Below is a small trained network, with its code and all its weights. Each question gives an input and a class and asks what happens when units are switched off, that is, made to give their printed mean instead of their output.

import numpy as np


def w(rows, s, z=0):
    codes = np.array(rows[::2]) - 128.0
    scale = np.full(codes.shape[1], s)
    scale[-1] = z or s
    return codes * scale


def f(y):
    return y / 2 * (1 + np.tanh(0.7978845608 * (y + 0.044715 * y**3)))


def log_softmax(a):
    a = a - a.max(-1, keepdims=True)
    return a - np.log(np.exp(a).sum(-1, keepdims=True))


def net(x, mask):
    res = np.array(x, float).reshape(1, 5) / 4 @ E
    y = f(res @ A[0][:, :-1].T + A[0][:, -1])
    res = res + np.where(mask, y, B[0][:, -1]) @ B[0][:, :-1]
    return log_softmax(res[-1] @ U[:, :-1].T + U[:, -1])


A, B = {}, {}
E = w([
[28,42,209],'x0',
[128,128,128],'x1',
[128,128,128],'x2',
[132,4,44],'x3',
[198,71,200],'x4',
],0.012)
A[0] = w([
[38,159,54,127],'n1',
[90,96,175,106],'n2',
[44,105,152,136],'n3',
[70,129,66,81],'n4',
[198,191,89,253],'n5',
[232,94,174,76],'n6',
[93,77,187,127],'n7',
[189,66,166,37],'n8',
[204,110,231,83],'n9',
[76,169,126,101],'n10',
[131,73,81,77],'n11',
[211,149,97,132],'n12',
[47,99,128,137],'n13',
[43,146,201,136],'n14',
[49,116,176,134],'n15',
[178,81,166,61],'n16',
[127,186,222,115],'n17',
[48,100,158,132],'n18',
[14,187,39,83],'n19',
[151,138,188,111],'n20',
[31,100,192,160],'n21',
[108,227,207,63],'n22',
[134,38,76,81],'n23',
[70,40,236,154],'n24',
[107,76,72,92],'n25',
[98,34,95,79],'n26',
[163,7,29,118],'n27',
[16,200,98,74],'n28',
],0.012,0.0026)
B[0] = w([
[234,14,210,194],'n1',
[182,169,123,179],'n2',
[176,171,107,195],'n3',
[118,73,180,166],'n4',
[155,209,28,216],'n5',
[183,100,179,192],'n6',
[201,136,114,195],'n7',
[128,46,178,175],'n8',
[136,55,219,203],'n9',
[93,62,195,163],'n10',
[57,170,120,172],'n11',
[218,144,57,191],'n12',
[162,137,103,185],'n13',
[130,201,55,218],'n14',
[156,157,76,201],'n15',
[127,45,199,166],'n16',
[1,112,135,215],'n17',
[192,171,113,197],'n18',
[184,83,213,213],'n19',
[83,74,155,165],'n20',
[157,180,88,229],'n21',
[12,176,110,230],'n22',
[66,153,110,199],'n23',
[172,157,74,254],'n24',
[37,137,162,175],'n25',
[89,164,117,197],'n26',
[49,159,133,245],'n27',
[132,36,200,206],'n28',
],0.0077,0.014)
U = w([
[183,160,37,64],'0',
[7,131,112,254],'1',
[155,50,184,94],'2',
],0.017,0.00095)

Each question gives the input, the list of numbers given to net, and the class t.
The units are the neurons (one row each of A and B). Each row of codes is followed by its name. A weight is (code - 128) times the scale printed after its matrix; where a second scale follows, it is the last column's (A, B and U).
mask holds one flag per neuron, in row order. A switched-off neuron (its flag False) gives its mean, the last column of its row in B, instead of its output. The means were averaged over made-up inputs and are rounded, as every weight is.
A unit's drop is (log p(t) with every unit on - log p(t) with that unit switched off) / (log p(t) with every unit on - log p(t) with every unit switched off).
The circuit of an input: a set's keep is (log p(t) with only the set's units on - log p(t) with every unit switched off) / (log p(t) with every unit on - log p(t) with every unit switched off). Starting from the 12 units with the biggest drops (on a tie, the unit counted first), units are removed one at a time, each time the one whose removal leaves the highest keep (on an exact tie, the one counted first), for as long as the keep stays at least 0.8.
circuit, biggest first: the units of the circuit, biggest drop first
top k neurons: the k neurons with the biggest drops, biggest first
drop of u: that unit's drop, to one decimal
input [4,4,-3,3,-5], class 2: top 2 neurons	n1; n5
input [0,1,8,7,6], class 1: circuit, biggest first	n27
input [-1,-4,-5,5,-5], class 1: top 2 neurons	n27; n25
input [-3,-5,8,-8,8], class 1: top 2 neurons	n22; n17
input [8,-1,-3,0,-8], class 0: top 2 neurons	n14; n21
input [-6,2,-1,-8,-6], class 1: top 2 neurons	n22; n17
input [-4,-4,3,-6,-6], class 1: top 2 neurons	n22; n5
input [-7,5,6,8,-2], class 1: top 2 neurons	n27; n25
input [-7,-6,-4,5,8], class 2: top 3 neurons	n8; n16; n6
input [-5,-2,2,-8,3], class 1: drop of n17	0.1
input [-7,-8,-8,3,-8], class 2: drop of n19	0.3
input [1,-2,3,4,-5], class 2: drop of n22	0.3
